Below is a small trained network, with its code and all its weights. Each question gives an input and a target symbol and asks what happens when units are switched off, that is, made to give their printed mean instead of their output.

import numpy as np


def w(rows, s, z=0):
    codes = np.array(rows[::2]) - 128.0
    scale = np.full(codes.shape[1], s)
    scale[-1] = z or s
    return codes * scale


def softmax(a):
    e = np.exp(a - a.max(-1, keepdims=True))
    return e / e.sum(-1, keepdims=True)


def log_softmax(a):
    a = a - a.max(-1, keepdims=True)
    return a - np.log(np.exp(a).sum(-1, keepdims=True))


def net(x, mask):
    ids = ['ΓΠΣαεζηθλμξτ'.index(c) for c in x.split()]
    T = len(ids)
    res = E[ids] + P[:T]
    u = 0
    for l in range(3):
        r = res
        for j in range(3):
            rows = slice(2 * j, 2 * j + 2)
            q, k, v = (r @ M[l][rows].T for M in (Q, K, V))
            z = softmax(np.where(np.tri(T) > 0, q @ k.T / 2**0.5, -1e9)) @ v
            o = O[l][rows]
            res = res + np.where(mask[u + j], z, o[:, -1]) @ o[:, :-1]
        u += 3
    return log_softmax(res[-1] @ U[:, :-1].T + U[:, -1])


Q, K, V, O = {}, {}, {}, {}
E = w([
[55,165,128,126],'Γ',
[168,122,74,59],'Π',
[86,144,222,167],'Σ',
[202,101,34,107],'α',
[81,158,44,96],'ε',
[107,81,99,205],'ζ',
[246,160,170,249],'η',
[139,173,168,22],'θ',
[177,121,92,42],'λ',
[137,97,216,175],'μ',
[180,109,72,96],'ξ',
[159,64,180,197],'τ',
],0.016)
P = w([
[255,135,90,3],'0',
[138,170,157,160],'1',
[150,190,152,174],'2',
[152,200,148,175],'3',
[156,221,158,177],'4',
[161,216,165,169],'5',
[166,229,169,169],'6',
[173,241,158,172],'7',
[172,223,160,149],'8',
],0.0044)
Q[0] = w([
[96,108,202,112],'0.h1',
[32,2,122,60],'0.h1',
[141,105,90,163],'0.h2',
[159,159,222,219],'0.h2',
[199,99,90,162],'0.h3',
[109,238,165,104],'0.h3',
],0.011)
K[0] = w([
[45,86,126,100],'0.h1',
[25,173,78,166],'0.h1',
[121,96,64,134],'0.h2',
[232,216,166,222],'0.h2',
[39,118,72,138],'0.h3',
[245,176,105,186],'0.h3',
],0.011)
V[0] = w([
[95,109,192,76],'0.h1',
[188,226,131,219],'0.h1',
[49,68,60,79],'0.h2',
[220,254,39,177],'0.h2',
[108,53,106,115],'0.h3',
[75,45,181,46],'0.h3',
],0.0068)
O[0] = w([
[215,118,90,215,88],'0.h1',
[72,31,223,47,210],'0.h1',
[112,86,124,225,33],'0.h2',
[155,2,58,14,255],'0.h2',
[82,227,82,198,97],'0.h3',
[70,218,167,115,55],'0.h3',
],0.0057,0.0059)
Q[1] = w([
[161,164,114,179],'1.h1',
[110,162,110,51],'1.h1',
[123,173,95,72],'1.h2',
[42,131,141,98],'1.h2',
[66,177,62,151],'1.h3',
[77,252,212,182],'1.h3',
],0.015)
K[1] = w([
[150,117,239,161],'1.h1',
[165,89,118,18],'1.h1',
[133,70,141,114],'1.h2',
[19,153,112,87],'1.h2',
[25,243,85,55],'1.h3',
[3,178,193,155],'1.h3',
],0.013)
V[1] = w([
[168,94,211,83],'1.h1',
[143,114,217,236],'1.h1',
[38,238,218,25],'1.h2',
[176,88,45,255],'1.h2',
[26,126,107,36],'1.h3',
[190,138,233,162],'1.h3',
],0.0078)
O[1] = w([
[146,73,158,170,185],'1.h1',
[138,2,163,76,2],'1.h1',
[250,196,179,180,91],'1.h2',
[132,108,116,21,78],'1.h2',
[63,237,221,220,114],'1.h3',
[141,52,165,56,147],'1.h3',
],0.0081,0.0095)
Q[2] = w([
[119,249,79,101],'2.h1',
[149,189,80,250],'2.h1',
[138,201,153,87],'2.h2',
[5,136,132,89],'2.h2',
[120,174,157,137],'2.h3',
[81,107,152,202],'2.h3',
],0.013)
K[2] = w([
[39,169,48,22],'2.h1',
[1,97,120,170],'2.h1',
[97,223,90,65],'2.h2',
[154,167,180,69],'2.h2',
[118,107,174,213],'2.h3',
[120,115,177,70],'2.h3',
],0.0099)
V[2] = w([
[168,84,142,235],'2.h1',
[110,197,170,125],'2.h1',
[81,90,155,111],'2.h2',
[137,107,49,192],'2.h2',
[31,108,121,130],'2.h3',
[104,187,136,2],'2.h3',
],0.0089)
O[2] = w([
[7,159,70,65,51],'2.h1',
[131,95,186,34,3],'2.h1',
[164,49,144,149,88],'2.h2',
[43,107,79,152,174],'2.h2',
[104,106,155,162,83],'2.h3',
[254,182,131,96,210],'2.h3',
],0.0075,0.0041)
U = w([
[83,129,200,150,183],'Γ',
[135,157,99,124,154],'Π',
[40,153,105,128,168],'Σ',
[101,153,173,209,154],'α',
[159,171,186,131,100],'ε',
[154,101,182,173,139],'ζ',
[52,72,81,189,192],'η',
[100,108,99,85,85],'θ',
[159,96,2,127,2],'λ',
[110,119,67,131,135],'μ',
[123,143,95,136,135],'ξ',
[148,72,104,156,94],'τ',
],0.0099,0.0094)

Each question gives the input, a string of symbols that net reads in full, and the target symbol t.
The units are the heads (2 rows each of Q, K, V and O). Each row of codes is followed by its name. A weight is (code - 128) times the scale printed after its matrix; where a second scale follows, it is the last column's (O and U).
mask holds one flag per head, layer by layer. A switched-off head (its flag False) gives its mean, the last column of its rows in O, instead of its output. The means were averaged over made-up inputs and are rounded, as every weight is.
A unit's drop is (log p(t) with every unit on - log p(t) with that unit switched off) / (log p(t) with every unit on - log p(t) with every unit switched off).
The circuit of an input: a set's keep is (log p(t) with only the set's units on - log p(t) with every unit switched off) / (log p(t) with every unit on - log p(t) with every unit switched off). Starting from all 9 units, units are removed one at a time, each time the one whose removal leaves the highest keep (on an exact tie, the one counted first), for as long as the keep stays at least 0.8.
units of the circuit, in order: the units of the circuit, biggest drop first
most important unit: the unit with the biggest drop
which heads matter: for each layer, one digit per head in row order, 1 if its drop is at least 0.15 and else 0, layers parted by /
input λ μ θ α ξ η, target λ: which heads matter -> 100 / 001 / 000
input η λ ζ ε τ, target η: which heads matter -> 111 / 110 / 101
input θ η ε, target θ: most important unit -> 0.h3
input α λ ε ξ Γ, target α: units of the circuit, in order -> [1.h2; 1.h3]
input η λ ε Σ, target η: units of the circuit, in order -> [0.h3; 1.h1; 0.h1; 2.h1]
input ε Γ τ λ μ, target ζ: units of the circuit, in order -> [1.h1; 0.h2; 2.h2]
input ζ η τ ζ, target ζ: which heads matter -> 110 / 101 / 010
input η α ζ θ μ, target η: units of the circuit, in order -> [1.h1; 2.h1]
input θ ζ λ η Σ Γ, target θ: units of the circuit, in order -> [0.h3; 1.h2; 2.h1; 1.h3]
input λ ξ Π η ζ Γ Σ Π, target λ: units of the circuit, in order -> [1.h3; 0.h2]
input θ λ α Σ Π λ η ξ ζ, target θ: which heads matter -> 011 / 011 / 100
input θ μ η Σ μ Π λ, target θ: units of the circuit, in order -> [1.h2; 2.h1; 1.h3]
input λ Σ η τ ζ λ, target λ: which heads matter -> 100 / 101 / 101
input θ θ ε ξ θ η Σ Σ Π, target θ: units of the circuit, in order -> [1.h2; 2.h1; 1.h3; 0.h3]
input ε η ε λ λ ζ, target ε: units of the circuit, in order -> [0.h1; 1.h1; 2.h1; 2.h3]
input Π θ μ ζ ξ λ τ, target τ: units of the circuit, in order -> [1.h1; 0.h1; 1.h3]
input θ λ θ μ Π ζ τ λ η, target θ: units of the circuit, in order -> [1.h2; 2.h1; 1.h3]
input ε η θ, target ε: units of the circuit, in order -> [1.h1; 2.h1]
input ε η Π, target ε: most important unit -> 0.h1
input η η α α η, target η: units of the circuit, in order -> [1.h1; 2.h1]
input τ ξ ζ μ ξ θ, target ε: units of the circuit, in order -> [2.h1; 2.h2]
input λ μ α λ θ μ μ α Γ, target α: most important unit -> 1.h2
input ε η λ θ Σ, target ε: which heads matter -> 110 / 110 / 101
input θ ε η ζ, target θ: which heads matter -> 000 / 011 / 100
input λ η η ξ η μ μ, target λ: which heads matter -> 000 / 001 / 000
input Σ Π ζ μ η Σ, target Σ: which heads matter -> 110 / 011 / 101
input ζ Γ η ξ, target ζ: most important unit -> 0.h1
input η θ Γ ζ α ε λ ε λ, target η: which heads matter -> 111 / 110 / 101
